Below is a small trained network, with its code and all its weights. Each question gives an input and a target symbol and asks what happens when units are switched off, that is, made to give their printed mean instead of their output.

import numpy as np


def w(rows, s, z=0):
    codes = np.array(rows[::2]) - 128.0
    scale = np.full(codes.shape[1], s)
    scale[-1] = z or s
    return codes * scale


def f(y):
    return y / 2 * (1 + np.tanh(0.7978845608 * (y + 0.044715 * y**3)))


def softmax(a):
    e = np.exp(a - a.max(-1, keepdims=True))
    return e / e.sum(-1, keepdims=True)


def log_softmax(a):
    a = a - a.max(-1, keepdims=True)
    return a - np.log(np.exp(a).sum(-1, keepdims=True))


def net(x, mask):
    ids = ['αβγδεηθλμξπστφ'.index(c) for c in x.split()]
    T = len(ids)
    res = E[ids] + P[:T]
    q, k, v = (res @ M[0].T for M in (Q, K, V))
    z = softmax(np.where(np.tri(T) > 0, q @ k.T / 2**0.5, -1e9)) @ v
    res = res + np.where(mask[0], z, O[0][:, -1]) @ O[0][:, :-1]
    y = f(res @ A[0][:, :-1].T + A[0][:, -1])
    res = res + np.where(mask[1:9], y, B[0][:, -1]) @ B[0][:, :-1]
    return log_softmax(res[-1] @ U[:, :-1].T + U[:, -1])


Q, K, V, O, A, B = {}, {}, {}, {}, {}, {}
E = w([
[203,83,180,218,29,111,99,6,120],'α',
[117,69,175,115,160,98,82,220,197],'β',
[92,103,185,151,119,155,201,194,155],'γ',
[142,102,155,127,121,117,64,112,183],'δ',
[145,127,142,144,99,129,212,34,167],'ε',
[147,141,153,144,98,158,117,92,109],'η',
[122,162,159,175,108,75,111,91,128],'θ',
[156,198,69,156,145,173,250,54,142],'λ',
[93,41,128,99,213,255,178,252,183],'μ',
[59,188,158,228,142,240,138,250,45],'ξ',
[120,166,80,133,172,100,168,53,163],'π',
[121,95,143,145,156,213,50,208,148],'σ',
[121,188,45,128,185,239,210,138,133],'τ',
[61,202,118,175,178,88,171,140,123],'φ',
],0.015)
P = w([
[193,162,89,83,174,91,66,114,172],'0',
[184,175,194,81,148,82,106,71,76],'1',
[157,205,198,152,222,173,63,40,116],'2',
[79,149,171,166,169,132,34,55,154],'3',
[87,87,119,128,65,74,181,69,73],'4',
[199,105,131,98,100,74,176,166,68],'5',
[191,167,165,156,162,97,148,156,131],'6',
[46,204,121,228,193,206,8,71,159],'7',
[64,96,117,113,69,104,102,124,120],'8',
[79,96,97,181,69,81,148,149,192],'9',
[235,201,49,126,75,57,222,162,186],'10',
[100,122,136,152,96,119,129,138,134],'11',
[122,172,180,208,136,180,49,106,189],'12',
[53,107,131,131,78,145,80,113,164],'13',
],0.012)
Q[0] = w([
[55,2,53,86,57,91,165,139,37],'H1',
[26,192,142,110,100,200,64,46,168],'H1',
],0.0081)
K[0] = w([
[203,141,222,32,170,109,178,146,38],'H1',
[143,113,60,66,1,73,179,204,129],'H1',
],0.0083)
V[0] = w([
[166,104,165,156,76,96,59,129,143],'H1',
[107,217,148,147,150,4,133,133,119],'H1',
],0.012)
O[0] = w([
[59,187,63,122,22,164,104,128,117,172],'H1',
[144,109,90,249,99,188,89,187,133,251],'H1',
],0.016,0.002)
A[0] = w([
[254,102,119,178,142,134,88,85,136,78],'N1',
[120,142,149,110,144,81,84,36,109,136],'N2',
[89,179,96,141,169,120,173,77,35,173],'N3',
[99,191,103,61,117,109,67,123,138,134],'N4',
[92,59,200,182,98,122,139,98,194,182],'N5',
[176,81,43,207,116,127,101,106,98,2],'N6',
[146,47,115,170,70,105,199,133,99,216],'N7',
[124,129,121,92,149,191,162,171,161,145],'N8',
],0.0094,0.0086)
B[0] = w([
[91,179,72,78,231,141,152,139,60,235],'N1',
[51,106,192,164,188,255,154,183,137,216],'N2',
[118,117,184,101,88,148,26,101,114,212],'N3',
[52,66,78,186,122,168,53,228,46,229],'N4',
[97,221,91,86,215,99,199,155,93,254],'N5',
[70,75,133,100,73,169,194,234,224,242],'N6',
[80,157,135,93,199,128,57,97,160,229],'N7',
[45,127,175,144,171,108,125,94,113,180],'N8',
],0.0077,0.0081)
U = w([
[82,126,26,148,81,159,150,69,62,1],'α',
[168,155,79,205,110,156,59,73,149,172],'β',
[169,196,181,167,166,161,91,108,166,98],'γ',
[135,160,77,172,106,159,82,81,123,55],'δ',
[178,216,119,168,178,165,66,83,170,116],'ε',
[157,184,96,166,141,167,90,88,111,106],'η',
[153,174,151,161,61,173,190,155,220,189],'θ',
[186,160,87,179,212,113,112,109,86,126],'λ',
[55,14,238,142,150,147,218,112,175,45],'μ',
[151,161,156,180,177,143,126,112,106,91],'ξ',
[158,125,78,194,178,143,171,130,101,127],'π',
[24,127,150,79,145,119,115,104,125,195],'σ',
[117,99,180,140,206,105,173,123,128,109],'τ',
[113,102,120,158,147,128,254,193,98,149],'φ',
],0.0064,0.0083)

Each question gives the input, a string of symbols that net reads in full, and the target symbol t.
The units are the heads (2 rows each of Q, K, V and O) and the neurons (one row each of A and B). Each row of codes is followed by its name. A weight is (code - 128) times the scale printed after its matrix; where a second scale follows, it is the last column's (O, A, B and U).
mask holds one flag per unit, heads first, then neurons. A switched-off unit (its flag False) gives its mean, the last column of its rows in O or B, instead of its output. The means were averaged over made-up inputs and are rounded, as every weight is.
A unit's drop is (log p(t) with every unit on - log p(t) with that unit switched off) / (log p(t) with every unit on - log p(t) with every unit switched off).
The circuit of an input: a set's keep is (log p(t) with only the set's units on - log p(t) with every unit switched off) / (log p(t) with every unit on - log p(t) with every unit switched off). Starting from all 9 units, units are removed one at a time, each time the one whose removal leaves the highest keep (on an exact tie, the one counted first), for as long as the keep stays at least 0.8.
circuit, biggest first: the units of the circuit, biggest drop first
k most important neurons: the k neurons with the biggest drops, biggest first
drop when u is switched off: that unit's drop, to one decimal
input θ μ σ γ θ, target μ: 2 most important neurons	N2, N1
input φ τ β σ σ δ μ μ ε φ σ, target μ: circuit, biggest first	H1, N2
input φ φ τ, target φ: 2 most important neurons	N6, N1
input β λ φ θ, target β: circuit, biggest first	H1, N1
input σ λ η η λ φ μ σ, target λ: circuit, biggest first	H1, N1, N6
input η σ θ μ μ θ σ σ σ λ σ μ η, target λ: circuit, biggest first	H1, N6, N1
input γ θ θ σ φ φ, target θ: circuit, biggest first	H1, N6, N1
input θ τ π σ δ σ ξ, target σ: circuit, biggest first	H1
input λ ε λ τ, target λ: 3 most important neurons	N6, N1, N2
input θ α θ τ θ σ, target θ: 2 most important neurons	N6, N4
input ε λ θ β δ θ σ φ τ, target θ: circuit, biggest first	H1, N1, N4
input θ θ θ φ σ θ, target θ: circuit, biggest first	N6, H1
input σ σ π σ η σ θ α, target σ: 2 most important neurons	N2, N5
input θ π θ σ φ φ θ ξ, target φ: 2 most important neurons	N6, N1
input τ σ τ θ, target τ: most important neuron	N2
input θ σ β σ θ β α φ, target θ: circuit, biggest first	H1, N6
input φ φ β σ, target φ: 3 most important neurons	N6, N1, N5
input σ δ σ φ σ μ σ σ θ, target μ: 3 most important neurons	N2, N1, N7
input σ δ μ σ μ σ β, target σ: 2 most important neurons	N4, N6
input φ θ η α σ σ φ, target α: circuit, biggest first	H1
input σ α ξ σ τ τ ε, target σ: 3 most important neurons	N3, N6, N4
input θ φ σ σ φ β γ φ, target φ: drop when N1 is switched off	0.1
